Here is a tiny trained network, its code and every weight. The questions are about switching its units off for an input and a target symbol, where a switched-off unit gives its printed mean instead of its output.

import numpy as np


def w(rows, s, z=0):
    codes = np.array(rows[::2]) - 128.0
    scale = np.full(codes.shape[1], s)
    scale[-1] = z or s
    return codes * scale


def norm(h):
    return h / np.sqrt((h * h).mean(-1, keepdims=True) + 1e-5)


def f(y):
    return np.maximum(y, 0)


def softmax(a):
    e = np.exp(a - a.max(-1, keepdims=True))
    return e / e.sum(-1, keepdims=True)


def log_softmax(a):
    a = a - a.max(-1, keepdims=True)
    return a - np.log(np.exp(a).sum(-1, keepdims=True))


def net(x, mask):
    ids = ['ΞΣΦΨαβεηθλτ'.index(c) for c in x.split()]
    T = len(ids)
    res = E[ids] + P[:T]
    r = norm(res)
    for j in range(2):
        rows = slice(3 * j, 3 * j + 3)
        q, k, v = (r @ M[0][rows].T for M in (Q, K, V))
        z = softmax(np.where(np.tri(T) > 0, q @ k.T / 3**0.5, -1e9)) @ v
        o = O[0][rows]
        res = res + np.where(mask[j], z, o[:, -1]) @ o[:, :-1]
    y = f(norm(res) @ A[0][:, :-1].T + A[0][:, -1])
    res = res + np.where(mask[2:14], y, B[0][:, -1]) @ B[0][:, :-1]
    return log_softmax(norm(res)[-1] @ U[:, :-1].T + U[:, -1])


Q, K, V, O, A, B = {}, {}, {}, {}, {}, {}
E = w([
[206,157,105,81,64],'Ξ',
[71,130,125,101,100],'Σ',
[117,155,114,126,45],'Φ',
[181,23,212,130,146],'Ψ',
[119,142,183,99,75],'α',
[34,145,118,115,123],'β',
[63,147,57,112,152],'ε',
[143,197,55,116,96],'η',
[137,87,61,54,176],'θ',
[151,207,72,60,254],'λ',
[126,146,191,66,90],'τ',
],0.013)
P = w([
[165,66,167,237,138],'0',
[180,106,181,2,176],'1',
[116,90,185,48,131],'2',
[154,111,139,57,112],'3',
[89,115,94,84,95],'4',
[104,109,131,54,121],'5',
[112,131,131,54,117],'6',
[95,133,74,74,76],'7',
],0.0062)
Q[0] = w([
[124,85,112,178,133],'h1',
[117,143,120,121,111],'h1',
[103,100,81,2,137],'h1',
[162,96,152,137,154],'h2',
[141,149,118,85,155],'h2',
[91,153,177,67,83],'h2',
],0.019)
K[0] = w([
[123,115,103,70,116],'h1',
[99,126,110,157,145],'h1',
[209,28,135,247,174],'h1',
[143,90,89,51,140],'h2',
[126,115,48,177,132],'h2',
[158,71,141,174,168],'h2',
],0.014)
V[0] = w([
[203,98,182,46,106],'h1',
[87,171,211,107,77],'h1',
[107,3,156,88,165],'h1',
[131,120,207,135,111],'h2',
[99,161,117,169,104],'h2',
[134,194,172,144,198],'h2',
],0.022)
O[0] = w([
[13,202,60,82,137,132],'h1',
[112,223,153,87,238,60],'h1',
[38,171,239,235,67,250],'h1',
[150,195,146,70,205,92],'h2',
[174,67,118,126,110,92],'h2',
[254,199,52,169,118,88],'h2',
],0.012,0.015)
A[0] = w([
[122,187,111,245,90,161],'n1',
[215,50,149,223,102,115],'n2',
[122,95,118,159,14,231],'n3',
[72,244,205,149,222,176],'n4',
[245,149,244,156,134,194],'n5',
[79,232,200,180,84,253],'n6',
[161,119,184,149,80,89],'n7',
[173,151,119,205,195,120],'n8',
[131,150,134,141,203,150],'n9',
[210,145,85,96,214,131],'n10',
[156,143,120,183,186,117],'n11',
[167,143,102,117,75,108],'n12',
],0.012,0.0017)
B[0] = w([
[112,79,143,51,93,193],'n1',
[104,210,81,163,145,231],'n2',
[151,199,145,110,116,229],'n3',
[251,117,148,172,98,216],'n4',
[49,96,83,144,205,198],'n5',
[158,93,163,69,88,248],'n6',
[108,149,119,139,169,185],'n7',
[74,146,127,119,121,142],'n8',
[133,146,157,156,116,146],'n9',
[91,91,199,104,69,147],'n10',
[93,132,114,114,113,137],'n11',
[152,135,107,115,153,144],'n12',
],0.023,0.012)
U = w([
[53,166,67,23,136,96],'Ξ',
[177,35,231,177,192,36],'Σ',
[127,70,160,44,154,157],'Φ',
[156,119,152,126,113,8],'Ψ',
[168,208,167,95,148,116],'α',
[51,184,133,192,201,252],'β',
[163,80,93,254,91,117],'ε',
[201,36,61,98,105,183],'η',
[44,107,147,149,10,161],'θ',
[154,219,24,142,64,121],'λ',
[142,246,149,101,159,60],'τ',
],0.0085,0.0023)

Each question gives the input, a string of symbols that net reads in full, and the target symbol t.
The units are the heads (3 rows each of Q, K, V and O) and the neurons (one row each of A and B). Each row of codes is followed by its name. A weight is (code - 128) times the scale printed after its matrix; where a second scale follows, it is the last column's (O, A, B and U).
mask holds one flag per unit, heads first, then neurons. A switched-off unit (its flag False) gives its mean, the last column of its rows in O or B, instead of its output. The means were averaged over made-up inputs and are rounded, as every weight is.
A unit's drop is (log p(t) with every unit on - log p(t) with that unit switched off) / (log p(t) with every unit on - log p(t) with every unit switched off).
The circuit of an input: a set's keep is (log p(t) with only the set's units on - log p(t) with every unit switched off) / (log p(t) with every unit on - log p(t) with every unit switched off). Starting from the 12 units with the biggest drops (on a tie, the unit counted first), units are removed one at a time, each time the one whose removal leaves the highest keep (on an exact tie, the one counted first), for as long as the keep stays at least 0.8.
circuit, biggest first: the units of the circuit, biggest drop first
k most important neurons: the k neurons with the biggest drops, biggest first
which heads matter: for each layer, one digit per head in row order, 1 if its drop is at least 0.15 and else 0, layers parted by /
drop when u is switched off: that unit's drop, to one decimal
input τ Σ λ Σ, target τ: circuit, biggest first	(h1; n4)
input α λ θ λ, target α: circuit, biggest first	(h1; n4)
input ε θ α η τ α λ β, target ε: circuit, biggest first	(h1; n2)
input Ξ η β θ θ η η, target Ξ: which heads matter	10
input α θ ε, target α: circuit, biggest first	(h1; n4)
input Φ Φ θ Σ θ Σ ε, target Φ: circuit, biggest first	(h1; n10)
input β θ Ξ, target β: circuit, biggest first	(h1; n5; n2)
input τ β λ β, target τ: circuit, biggest first	(h1; n4)
input λ Ξ λ α, target λ: which heads matter	10
input β λ η θ Ξ θ β Σ, target β: which heads matter	10
input Ξ β τ, target Ξ: circuit, biggest first	(h1)
input Σ α Σ, target Σ: circuit, biggest first	(h1; n4; n5)
input ε Ξ Φ θ β λ, target ε: which heads matter	11
input α Σ α θ θ Σ θ θ, target α: most important neuron	(n4)
input τ Ξ θ θ, target τ: drop when h1 is switched off	1.0
input Φ θ Φ ε Σ Σ β τ, target Φ: drop when n11 is switched off	0.0
input β β Ξ Ξ λ, target β: drop when h1 is switched off	2.1
input α θ θ θ β Φ θ, target α: drop when n4 is switched off	0.4
